In the rows, zero is written as 128.
[100 106  27 103 137 108 138 132 166 142 108 166  98 114 146 103 161 149
 146 146 130 175 153 124 104 183 120 132 171 165  81 131 158]
rofa
[109 116 123  86 119 107 131  98 161 123  43 116  57 123 129 145  98 119
 153 170 140 167 170 175 147  94 152 159 151 153  70 150 147]
bobu
[159 140  47  93 158  97 120 166 170 117 106  78 113 179 125 152  60 125
 175 155 146  87 127 132 161 118 118 145 155 132 126 159 161]
vebob
[147  70  21 127  59  93 127 108 156 138 103 172 152 142 116 144  85 121
 164 159 145 104 165 113 122 158 137 130 130  88 103 165 130]
rofa
[148 164 154  99 184 146 134 145  92 118 138 122 169  78 133 160  89 106
  95 142 139 142 148 130 126 126 147 111 107 140 173 144 151]
nuz
[141  99 108  95 117 177 108 133 137 123 141 121 109 128 146 137 124  99
  90 143 158 139 158 109 113 122 178 106 129 151 138 169 152]
lovez
[112 125 106  93 111 146 136 175 140  96 120 135 126 113 135 120 135 156
  68  99 123 122 157 133 113 134 135 161  94 126 120 109 153]
bobu
[ 97  95 117 138 155 112 154 138 180 168 117 120 117 100 118 173 158 130
 105 128 121  83 184 120 140 134 149 165 129 105 141  92 105]
Kud
[194 111 109  97 129 111 108 138  84 161 141 182 159 124  98 103 120 112
 104 171 141 134 122 139 170  92 112 103 106 121 149 118 144]
lovez
[137 152  68 102 107  90 161 111  80 101 179 170 149 107 136 186 137  93
 106  98 131 146 114 122  90 161 150 103 131 128 105 222 139]
led
[118 152 173 117 115 124 115 153  78 115 185 121  77 134 146 154 133  86
 123 104 113 158 134 123 115 107 159  99 125 127 107 171 133]
nuz
[ 93 182 141 157 188 132 146 124 109 126 117 132 137 106 145 111 112 193
 131 124  93 114 140 135 169 134 131 153  86 129 109  98 117]
Dilo
[124 118 197 169 107 164 109  80 139 118 118  76 146 111 160  90 102 161
 141 118 159  91 150 149 151 114  95 106 148 144  90  44 169]
Kud
[122  73  97 145 115  95 136 119  88 146 131 139 137 138 156 178  53  95
 149 112 161 158 175 147 127 170 113 120 160 110  84 156 122]
vebob
[118 104 106 132 151  96 168 149 128 137  95 143 136 123 140 166  99 127
 132  92 134 110 152 129 106 206 118 140 154 109  86 152 148]
Bube
[125  72 181 146  93 182  89 154 119 109 134 162 104 103 141 124  90  96
 150  89 159 112 175 119  93 185 128 126 132 121  90 171 144]
vagu
[110 114 143 139  66 135 124 127  97 121 125 153 115 117 120 105  96 115
 129 116 128 149 163 139 135 138 136 115  90 119  99 112 135]
vagu
[112 106  38 129 161 157 150 182 164 157  83 146  85  84 104 115 136 130
 121 115 164 100 134 130 129 120 138 167 129 172 150 145 122]
lovez
[150 202  68 110 176 103 159 132 201 122 113 173 131 121 175 161 129 164
 148 145 133 120 131 131 113 142 156 102 127 120  87 149  75]
nuz
[ 81 148  76 123 114 116 132 137 119 121 127 163 140 107 123 143 132 129
 152  90 109 147 157 133 132 145 138 159 137 118 121 121 164]
rofa
[137 133  83  71 116 102 153 121 139 117 110 151  87 131 108 123 157 104
  73 166 132 200 113 172 137 120 131 126 114 167 164 169 108]
vebob
[139 135 129 116 116  70 127 128 120 133 150 130 112 102 147 166 226 115
 135 123 125 112 198 151 106 166 130 102 137  96 106 135  69]
vagu
[122 114 103 114 160 123  63 138 102 145 135  99 114  75 140 147 128  59
 166 139 146 136 119 119 126 134 100 136 112 179 132 189 102]
fulok
[148 161  66 102 164 121 126 121 123 152 170 184  98 132 131 178 106 113
 152 167 142 130 157 108 156 148 183 104 134 162 100 196 146]
lovez
[182 109  36 127  84 107 160 124 146 127  58 175 141 147 131 116 102 140
 124 150 125 144  93 123 104 136 104 130 127 123 107 207  76]
vebob
[116 158 138 116 140 107 143 119 121 127  93 121 140  67 140 122 155 127
 120 136 150 140 190 190 142 108 129 116 152 139 163  83 149]
led
[108 170 133 155 140 149 140 128 126 104  81 125 114 112 172 148  44 145
 196 108 175 107 149 162 122 158 120 127 138 156  79 171 155]
led
[138 162 182 108 172 143 115 123 100 141  90 172 134  82 164 174 194 151
 135 142 115 161 159 141  89 135 103 150 145 145  93 190  90]
fulok
[176 135  60 130 146 131 113 135 126 104 184 137 162 152 104 141  32  91
 168 138 162 100  75 123 164 149 107 107 112 140 134 143 127]
Kud
[131 180  90 112  78 169 101 106  94 160 177 130 154 171 106 163 106 102
 141 129 130 125 135  95 137 119 112 119 112 176 130 106 123]
rofa
[131 119  99 124  54 138 155  95 100 113  36 132 158 167 134 140  65  82
 155 189 143 229 129 161 109 159 147 107  97 135 148 188 118]
lovez
[127 102  43  99 152 119 107  99 112 134 179 128  60 124 130 147 178 115
  99 182 156 118 167 135 119 181 156 125 113 172 133 205 103]
led
[128 103 144 121 163 135 103 224 165 135 121 115  83 127 149  88  66 104
 137 131 149 150 124 174 165 103  73 144 130 140 151 125  80]
vagu
[113 131 162 128  58 154 111 140 135 149 210 178  96 143 136 153 120  87
  93  85 173  76 165 133 134 145 151  91  97 143 146 125 147]
led
[126 160  88  96 156 143 113 141 163 119 141 150 121 167 139 133 123 138
 188 146 151 154 121 121 113 128 143 104 167 145 125 130 204]
rofa
[153 154  84  92 155 170 129 146  98 140  95  97 113 137 111 124 147 146
  88 121 116 111 135 129 132 113 111 164 140 165 156 131 113]
rofa
[175 119 149 134 147 151 143 106  30 125 140 165 147  83 110 135 166  99
  85  84 151 157  72 103  66 114 130  83 115 140 150 184 123]
vebob
[102 105 200 197  75 159 141 128 153 108  95 115  91 135 143  73 149 131
 181 122 133 166  99 122  82 137 113  93 147 139 102 102 116]
Kud
[ 91 126  27 147 180  70 192 145 181 144  90 118 121  59 127  99 143 181
  91 120 119  96 135 134 159  95 165 154 118 125 171  85 135]
bobu
[154 127  65 140 165 112 133 154 102 117 127 149 100 111 120 117 141 149
 174 142 186 109 117 152  91 161 106 100  97 131  92 132  96]
nuz
[137 177 155 132  98 111 127  51  68 150 175 161 161 112  96 188 123 107
 153 133 137 129 158 114 136 108 142  96 111 142  79  77 120]
bobu
[109 129  16 144  97 128 155 145 143  93 133 125 137 112 114 124 151 150
 141 133 142 111 188 115  95 182 153 122 144 134 131 116 142]
Bube
[ 59 143  84 166 175 153 110  87 148 137 131 155 131 112 149 163 120 131
 177 112 106 175 166  90 119 113 190 157 149 112 104 116 103]
vebob
[140 105 136 129  93 154 117  96 126 109 127 158  88 186 128 146 115 110
 175 124 172 121 139 150 102 189 132 104 143 133  62 153 119]
Dilo
[156 159  65 120 156  86 147 163 163 100 127 124 181  28 140 122 115 121
 145 185 121 135 125  86 108 168  99 105 133 180 138 207 120]
Bube
[126 121 208 107 192  78 116 124  79 143 163 134 108 112 106 187 120 114
 161 168 151 164 175 168 146 117 113 120 127 101  73  69  90]
fulok
[114  90 163 185 107 159 138  92  49  68 185 114 155 142 119 142  50 114
 126 100 143 165  88 125 104 179 118 115  64  93  80 113  60]
Kud
[ 99 167 124 166 133 146 156 100 206 133 126 143 173 106 129 157  71 146
 199 121 157  91 114  73 103 162 144 105 132 146 111  96 154]
rofa
[123 132 107 181 123  76 144 145  37 132 192 123  64 176 137  96 130 187
 137  99 128 101 165 158 172 169 117  94 119 106  86  73 125]
vebob
[121 138 170 119 134 133  79 108  86 122 112 139  84 118 112 140 157  75
 193 139 147 161 131 148  97 134 116 126 113 139  80 140  91]
led
[112 117  86 107 117 150 110 144 159 128 127 149 125 134 137 124 139 107
 139 146 150 187 163 109  83 107 152  96 126 125  92  80 109]
Bube
[143 157 119 117 107 134 161 144 116 148 114 175 133 144 113 143 164 154
 129 149 146 135 156 123  87 165 105 101 120 152  96 112 135]
Bube
[115 103 180 120  92 165 106 164  87 145 144 145  56 187 143 127  84 116
 127 149 152 149 143 153 130 114 115 131 126 158 123 204 183]
led
[ 84  85 125 112  88  91 157 168 125 135 137 131  92 127 130 130 102 143
 108 142 119 153 188 125 129 163 130 133 117 120  91 119 179]
rofa
[143  38  81 119 106 111 133 163 112 125 159 155 138 109 123 144 153 102
  87 107 157 133 138 130  89 134 111 122 108  82 106 131  96]
Kud
[ 98 118 197 124 102 147 128 128 152 110  91 135  94 185 143 128  74 122
 180 182 153 167 160 171 132 198 123 117 119 150 113 149 171]
Dilo
[122 168 149 131 134 151  85 124 129 123 169 123 131 118 117 143  79 113
 187 164 139 106 166 102 142 147 138 114 114 157 105 107 164]
nuz
[140 137  56 112 127 121 168 162 188 114 105 155 116 158 132 123  34 151
 110 135 105 111 120 116 172 173 149 156 125 130  86 154 119]
lovez
[143 152  74 133 151 110 122 114 137 140 122 116  87 116 136  90 156 147
 134 136 111  99 117  89 138  93 166  93 130 145 101 136 144]
Bube
[ 90 106 101 126 105 103 196 162 160 161 124  88 102 133 127 148 158 151
  75 116 131  70 170 117 116 195 116 136 114 159 117 105 134]
Dilo
[121 167  73 129 148 133 123  99 146 118 109 181 124 127 139 147 150 137
 155 158 134 172  73 121  96 133 134 134  62 145 130 216  63]
vebob
[128 134 118 142 115  93 134 130  89 126 115 149 171 120 168 104 127 189
 141 145 134 173 187 161 129 124  85 105 127  98  76  61 132]
vebob
[156 107 121 175 101  84 150 106 141 124 120 149 126  99 158 116 104 122
 160  73 133  84  95 122 125 205  84  96 149 126  26 135  91]
Kud
[123 136  41 118  94 124 154 116  72 138  65 101 137 100 143  99 100 107
 109 143 150 165 142 164 145 109 129  97  89 183 154 150 147]
Dilo
[120 156 123 169 121 123 161  71 117 134 143 122 131  96 124 129 116 163
 134 146 131 101 144 130 169 105 150 105 133 154 127 117 164]
Kud
[127 116  54 123  77 119 170 177 126 114 108 105  75 176 134 118 132 124
 115 102 115 135 158 138 110 168 148 120 156 124 120 151 120]
vagu
[119 147 136 158 121 187  98  90 155  94 142 151 123 154 149 138 120 123
 191  92 196 118  86 159 109 114 133 102 115 128 110 118 124]
Kud
[144 125  88 103 112  57 162 156 124 133 117 172 107 108 125 145 149 163
  97  85 119  71 173 171 158 165 104 153 143  99  60 108 117]
fulok
[146 122 106 162 167 102 136 134 128 175 133 120  74 107 153 118 192 169
 134 174 147  83 106 142 145 106  92 118 109 166 153 203  92]
Kud
[119 141  91 127 171 186 107  60 140 106 171 130 136 138 125 153  49 108
 161 148 177 135 112 128 151 120 162 117 145 178 124 152 147]
Dilo
[159 127 129 104 130  81 129 139 108 125 154 131 141 125 123 133 153 156
 114 198  97 127 156 122 127 139 111 126 124 108 113 157 136]
nuz
[188 159 102 100 129 146 146 142  65 141 154 140 133 166 125 159  78 113
  98 105 127  87 156  95 140 173 176  79 142 138 160 160 198]
rofa
[130 130  64 131 208  92 134 132 123 106 155 147 102  93 146 140  78 133
 132 110 130 109 130 125 157 159 164 126 134 116  90 179 126]
Bube
---
[128 137 116 118 139 111 130 103 127 133 112 116 138 128 153  99 110 137
 122 113 128 136 154 161 138 116 139 147 157 141 147 138 118]
zibil
[138 143 130 132 126  96 137 114 107 130 116 142 133 117 127 123 128 128
 119 116 111 135 145 111 159 149 130 118 142 132 120 124 135]
bod
[124 149 127 134 126 131 121 120 118 115 117 130 112 116 122 140 118 115
 112 118 112 139 126 121 144 121 121 117 119 130 126 128 123]
rumu
[114 122 125 131 124 123 124 107  99 119 117 110 152 121 134 152 137 115
 118 114 110 142 127 122 125 137 132 139 123 130 132 115 131]
zibil
[122 134 135 118 135 109 110 125 138 138 128 126  96 113 125 117 133 146
 124 148 132 130 128  99 129 119 131 116 124 140 137 118 120]
rumu
[137 144 120 134 121  96 143 115 114 131 121 131 129 105 125 123 134 128
 114 109 100 133 145 121 150 151 122 106 135 127 116 126 141]
zibil
[125 168 132 139 133  98 137  84  90 118 129 101 163 125 133 149 126 127
 125 143 129 129 109 100 172 131 123  98 118 101 121 117 133]
Mozek
[117 155 116 169 145 107 143 147 117 158 111  64 128 130 161  94 112  92
 126 119  90 120 115  82 176 115 164 118 180 169 150 103 120]
vasa
[114 151 129 139 122  89 125 101 108 121 106 100 134 121 127 141 132 115
 119 114 108 158 141 108 172 132 123 109 118 114 114 115 131]
zibil
[128 123 132 119 132 129 104 139 135 128 132 133  97 124 122 121 127 141
 126 152 130 122 138 117 111 122 140 125 114 132 134 119 113]
mupov
[133 139 134 129 138 103 141 113 106 117 112 117 138 112 135 127 136 137
 117 102 101 131 141 110 139 141 136 145 135 151 128 139 131]
rumu
[120 151 121 138 117 108 125 107  98 129 126 107 149 106 128 148 122 119
 111 132 116 144 123 121 145 125 119 104 123 116 122 100 141]
zibil
[131 135 138 138 120 112 118 122 123 134 131 141 100 126 138 123 137 112
 135 152 127 115 110  94 147 125 137  99 123 109 103 131 125]
bod
[132 131 143 123 125 122 107 127 129 134 130 140 120 131 131 116 122 149
 131 145 146 118 122 115 125 120 141 133 129 128 139 130 118]
bod
[119 141 135 135 118 115 121  98 101 125 117 107 143 116 124 139 127 117
 113 122 111 137 116  99 139 129 119 115 117 121 131 110 132]
bod
[140 137 116 128 141 101 137 120 126 148 131 132 112 136 142 112 122 125
 144 152 144 127 126 139 151 129 138  96 150 119 114 125 129]
legis
[137 164 117 124 135 117 122 101 132 127 124 127 120 120 150 106 124 125
 126 130 125 127 136 141 143 115 141 101 137 136 146 130 122]
mupov
[138 146 118 131 129 101 137  99 112 124 111 131 134 111 131 127 129 116
 111 107 113 146 132 121 152 148 129 127 137 121 121 131 141]
rumu
[136 144 119 126 136 120 124 105 131 131 136 128 131 132 149 112 116 126
 135 120 134 125 122 148 141 117 140 119 145 129 146 141 124]
vasa
[119 145 130 139 125 141 114 128 125 110 126 137 119 119 122 151 118 122
 109 131 126 139 123 125 125 123 123 122 104 131 124 117 114]
zuz
[129 126 129 119 139 136 112 127 118 143 129 135 104 127 133 106 126 134
 128 145 130 112 138 115 114 124 141 134 141 130 146 128 110]
bod
[117 155 129 136 115 129 114 130 125 113 117 140 111 115 125 145 128 122
 121 122 118 139 136 123 130 124 129 120 111 135 133 120 117]
zibil
[131 120 140 152 125 121 162  78 115 126 123 204 123 119  93 178 121 153
 103  60 173 151 230 143 112 155  98 240  62 183 133 157  86]
zuz
[121 146 122 134 112 124 111 119 118 119 120 139 115 110 121 146 120 123
 110 121 114 142 134 127 135 121 121 112 118 126 120 124 125]
zibil
[124 155 127 134 120 120 126 116 121 112 121 146 109 124 122 142 117 118
 115 128 109 139 121 121 144 126 114  96 119 120 111 124 125]
legis
[122 167 124 135 118 120 119 120 126 120 113 133 112 114 124 138 111 113
 118 126 116 141 122 123 153 118 124 102 119 128 123 130 124]
Mozek
[137 150 123 117 134 113 136 107 134 132 134 143 135 124 148 113 120 130
 135 131 135 124 128 147 142 122 139 113 133 135 134 132 127]
mupov
[113 141 132 140 119 120 108 114 103 125 124 102 152 128 119 158 123 119
 117 128 111 151 109 108 136 122 115 120 106 107 124 109 138]
vasa
[120 155 129 134 128 120 121 120 130 119 125 141 117 117 129 140 120 120
 112 134 118 145 122 122 147 128 118 101 110 128 117 114 122]
zuz
[129 142 128 130 129 115 113 127 125 133 125 109 114 123 132 127 126 122
 135 154 131 130 115 115 143 116 135 111 129 111 119 132 131]
Mozek
[136 139 125 122 133 120 120 105 132 134 130 139 138 130 142 116 118 139
 130 131 141 123 122 142 129 127 134 127 143 140 146 128 121]
bod
[131 132 130 118 134 120 114 125 127 134 129 137 100 126 133 116 119 143
 120 151 127 125 127 125 118 124 134 118 133 127 134 123 120]
legis
[119 135 138 120 141 127 120 141 115 144 159 127 109 111 132 133 132 133
 129 175 129 117 109 101 123 119 131  91 117 122 123  99 126]
zuz
[133 140 123 135 129  99 136 114 109 126 121 128 132 116 127 128 130 121
 117 105 107 143 148 118 158 147 132 123 134 120 125 134 139]
vasa
[158 135 117 146 112 121 149 123  88 129 122 149 127 103  97 138 143 105
 118 101  85 132 129  80 157 157 108  99 166 115 106 120 159]
zuz
[139 140 127 130 121  92 140 114 109 125 115 134 123 107 127 124 132 121
 120 100 102 143 154 121 157 152 134 125 137 122 120 134 140]
zibil
[143 121 126 118 136 132 103 145 137 141 132 142  94 129 123 111 108 147
 134 160 140 114 131 131 122 113 137 128 128 121 125 138 113]
mupov
[115  86 127 117 129 130 101 142 124 139 134 128 112 127 124 130 129 137
 114 134 123 130 133 124 108 133 143 150 128 119 117 140 122]
zibil
[126 153 129 141 121 102 128 101 100 121 120 103 134 116 124 143 124 121
 108 129 113 144 117 111 150 135 121  94 116 112 121 106 139]
legis
[124 135 123 127 144 119 125 121 139 141 143 120 115 117 145 129 134 115
 138 157 137 133 115 119 135 117 132 114 137 128 127 118 129]
zuz
[118 138 126 133 124 128 114 124 124 122 119 144 123 120 125 145 122 122
 114 134 117 136 126 120 142 128 117 117 119 132 120 127 120]
bod
[145 147 113 119 137 109 139  92 127 123 129 135 129 118 143 112 120 133
 127 122 135 127 129 152 133 135 134 107 153 136 148 127 129]
legis
[129 140 118 115 137 115 136 100 129 131 128 133 127 132 143 112 120 130
 131 124 128 127 119 146 131 127 131 100 145 136 135 128 124]
legis
[129 139 129 127 135  96 109 112 118 133 122 115 113 128 137 124 135 114
 143 153 128 134 115 100 153 129 142 101 140 101 110 122 129]
bod
[121 152 134 134 134  96 126 144 118 143 144 103 122 119 136 120 136 124
 133 144 123 132 128 109 170 121 146  88 125  91 106 142 145]
vasa
[153 179 121 129 155 110 121 110  97 126 105 130 144 149 151 107 122 152
 133 122 131 131 165 164 149 147 148 135 128 110 151 146 116]
vasa
[138 140 128 132 130 104 140 111 116 123 125 136 129 110 130 128 139 118
 112 108 109 146 143 121 146 159 132 119 130 129 127 120 139]
zuz
[132 142 139 120 132 126 117 126 121 130 131 141  96 140 131 114 127 134
 137 147 133 122 130 119 115 122 141 124 128 112 132 126 117]
legis
[135 182 137 159 118 110 107 142 141 137 132 136 117 122 128 158 106 126
 123 143 129 150 101 133 157 115 119  87  96 141 104 104 129]
zuz
[121 157 130 135 118 125 115 120 126 113 119 132 112 118 122 145 115 116
 119 129 112 137 118 115 142 117 121 113 115 129 120 131 121]
Mozek
[123 138 128 147 121 138 118 142 140 124 144 146 125 127 119 157 113 116
 113 139 130 141 106 129 130 129 116 116 106 128 107 108 125]
zuz
[124 138 120 130 137 126 124 124 128 136 129 113 115 121 136 127 132 110
 136 147 131 126 108 115 132 118 132 112 131 119 122 122 129]
rumu
[124 132 141 119 141 130 102 135 149 138 150 127 103 126 133 124 113 146
 119 158 131 133 118 129 124 109 122 127 115 126 133 127 117]
zuz
[114 138 127 128 149 121 129 125 128 130 136 107 126 122 146 130 138 112
 135 142 132 135 122 115 136 128 147 123 132 129 135 118 122]
zuz
[136 160 125 135 124  99 143 113 104 128 117 131 137 102 130 131 139 134
 118 113 111 139 164 119 153 141 125 130 135 129 130 132 140]
zibil
[106 150 132 133 132 111 128 103 112 127 114 102 143 123 140 134 131 111
 110 129 111 151 118 111 139 131 126 110 106 125 124  98 127]
zuz
[115 149 125 135 116 118 113 124 124 112 117 134 115 111 125 143 117 119
 111 119 115 143 130 124 142 127 131 113 116 127 123 120 119]
zibil
[127 138 123 127 136 115 127 120 127 138 133 113 111 121 137 124 132 123
 134 148 125 125 114 121 129 123 130  99 131 120 122 127 131]
legis
[138 140 122 129 131  91 132 112 121 120 121 130 119 100 125 131 136 122
 121 116 107 140 148 108 138 151 141 127 129 137 122 121 134]
mupov
[138 131 125 127 127  96 139 107 105 128 105 134 130 112 125 119 135 117
 120 105 105 139 147 108 154 160 131 128 142 122 122 133 138]
bod
[140 129 130 116 141 121  97 130 123 130 129 138 115 137 127 117 121 155
 132 146 140 132 142 126 136 126 140 141 141 110 151 138 122]
vasa
[117 124 131 134 121 129 124 115  98 121 120 108 144 126 117 146 125 117
 105 117 107 139 114 118 132 130 116 113 109 119 110 113 135]
rumu
